Here is a tiny trained network, its code and every weight. The questions are about switching its units off for an input and a class, where a switched-off unit gives its printed mean instead of its output.

import numpy as np


def w(rows, s, z=0):
    codes = np.array(rows[::2]) - 128.0
    scale = np.full(codes.shape[1], s)
    scale[-1] = z or s
    return codes * scale


def f(y):
    return np.maximum(y, 0)


def log_softmax(a):
    a = a - a.max(-1, keepdims=True)
    return a - np.log(np.exp(a).sum(-1, keepdims=True))


def net(x, mask):
    res = np.array(x, float).reshape(1, 4) / 4 @ E
    y = f(res @ A[0][:, :-1].T + A[0][:, -1])
    res = res + np.where(mask, y, B[0][:, -1]) @ B[0][:, :-1]
    return log_softmax(res[-1] @ U[:, :-1].T + U[:, -1])


A, B = {}, {}
E = w([
[25,173,78,191,102,151,211,76,136,154],'x0',
[64,103,163,13,125,199,152,92,95,166],'x1',
[141,75,201,154,65,54,163,181,85,213],'x2',
[76,136,254,127,95,184,93,218,182,28],'x3',
],0.011)
A[0] = w([
[108,143,162,124,152,183,59,251,180,19,199],'neuron 1',
[123,94,74,79,101,48,109,47,94,176,155],'neuron 2',
[151,205,113,34,185,207,110,119,228,27,252],'neuron 3',
[66,171,173,167,68,170,187,142,123,115,119],'neuron 4',
[128,166,76,160,208,189,70,126,165,92,134],'neuron 5',
[83,162,170,161,83,125,211,181,151,128,173],'neuron 6',
[54,112,151,132,135,156,179,110,142,146,205],'neuron 7',
[136,124,47,133,166,115,162,42,81,152,184],'neuron 8',
[85,101,152,126,136,84,98,163,147,109,69],'neuron 9',
[147,141,79,200,175,51,152,45,110,82,210],'neuron 10',
[130,61,167,1,142,207,159,101,42,185,184],'neuron 11',
[145,80,162,186,74,48,122,197,84,136,222],'neuron 12',
[143,108,160,44,151,168,154,66,74,182,36],'neuron 13',
[192,94,151,125,127,76,122,197,112,154,198],'neuron 14',
[35,211,105,189,4,138,215,124,130,111,181],'neuron 15',
],0.0093,0.0026)
B[0] = w([
[120,93,194,166,123,111,18,145,150,118,249],'neuron 1',
[58,184,152,126,146,135,203,156,125,155,196],'neuron 2',
[95,109,197,140,166,233,136,119,191,3,245],'neuron 3',
[201,69,85,142,254,188,89,216,144,179,185],'neuron 4',
[180,114,144,107,97,168,149,52,141,63,198],'neuron 5',
[194,101,82,102,157,158,75,214,143,210,178],'neuron 6',
[124,78,130,99,133,218,138,239,131,194,180],'neuron 7',
[75,177,124,135,96,172,211,45,154,132,214],'neuron 8',
[181,109,145,167,164,86,127,89,178,122,154],'neuron 9',
[147,178,69,199,173,72,154,45,127,185,199],'neuron 10',
[18,132,145,62,157,138,170,211,68,57,221],'neuron 11',
[115,126,88,123,58,41,54,191,113,133,193],'neuron 12',
[113,111,184,52,112,116,212,124,77,115,184],'neuron 13',
[147,162,111,101,65,28,87,164,96,131,186],'neuron 14',
[169,49,47,133,205,179,148,122,157,170,212],'neuron 15',
],0.0087,0.019)
U = w([
[145,35,54,108,158,156,110,158,160,191,112],'0',
[124,159,88,130,120,175,178,33,170,75,10],'1',
[42,115,149,2,113,133,191,153,14,115,173],'2',
[178,133,90,105,38,26,29,160,73,136,117],'3',
[115,185,76,180,134,60,193,57,117,193,252],'4',
[115,80,249,147,137,133,57,122,213,28,49],'5',
],0.0088,0.0014)

Each question gives the input, the list of numbers given to net, and the class t.
The units are the neurons (one row each of A and B). Each row of codes is followed by its name. A weight is (code - 128) times the scale printed after its matrix; where a second scale follows, it is the last column's (A, B and U).
mask holds one flag per neuron, in row order. A switched-off neuron (its flag False) gives its mean, the last column of its row in B, instead of its output. The means were averaged over made-up inputs and are rounded, as every weight is.
A unit's drop is (log p(t) with every unit on - log p(t) with that unit switched off) / (log p(t) with every unit on - log p(t) with every unit switched off).
The circuit of an input: a set's keep is (log p(t) with only the set's units on - log p(t) with every unit switched off) / (log p(t) with every unit on - log p(t) with every unit switched off). Starting from the 12 units with the biggest drops (on a tie, the unit counted first), units are removed one at a time, each time the one whose removal leaves the highest keep (on an exact tie, the one counted first), for as long as the keep stays at least 0.8.
units of the circuit, in order: the units of the circuit, biggest drop first
k most important neurons: the k neurons with the biggest drops, biggest first
drop when u is switched off: that unit's drop, to one decimal
input [-6,4,7,1], class 2: units of the circuit, in order => [neuron 11]
input [3,0,-3,-6], class 4: 2 most important neurons => [neuron 3; neuron 10]
input [7,3,-7,2], class 0: 3 most important neurons => [neuron 15; neuron 4; neuron 7]
input [-1,-1,4,7], class 3: units of the circuit, in order => [neuron 3; neuron 12]
input [-5,6,6,6], class 2: 3 most important neurons => [neuron 11; neuron 3; neuron 13]
input [-6,-8,3,-6], class 3: 2 most important neurons => [neuron 12; neuron 14]
input [-7,-6,7,-8], class 3: 2 most important neurons => [neuron 12; neuron 14]
input [1,6,-8,-7], class 2: 2 most important neurons => [neuron 11; neuron 13]
input [4,4,5,0], class 0: 3 most important neurons => [neuron 15; neuron 4; neuron 6]
input [-3,0,-4,-7], class 4: 3 most important neurons => [neuron 10; neuron 3; neuron 2]
input [-2,-6,8,-8], class 4: 4 most important neurons => [neuron 10; neuron 2; neuron 8; neuron 1]
input [-5,-1,0,0], class 3: 2 most important neurons => [neuron 3; neuron 14]
input [7,4,7,-3], class 0: 3 most important neurons => [neuron 15; neuron 4; neuron 6]
input [5,-6,-2,-2], class 4: units of the circuit, in order => [neuron 10]
input [3,-7,-2,1], class 1: 2 most important neurons => [neuron 7; neuron 5]
input [5,-8,8,3], class 3: 3 most important neurons => [neuron 12; neuron 14; neuron 3]
input [-3,-7,-5,-8], class 4: drop when neuron 10 is switched off => 0.3
input [-3,2,1,-8], class 2: drop when neuron 11 is switched off => 0.2
input [0,0,-5,-6], class 1: drop when neuron 12 is switched off => 0.1
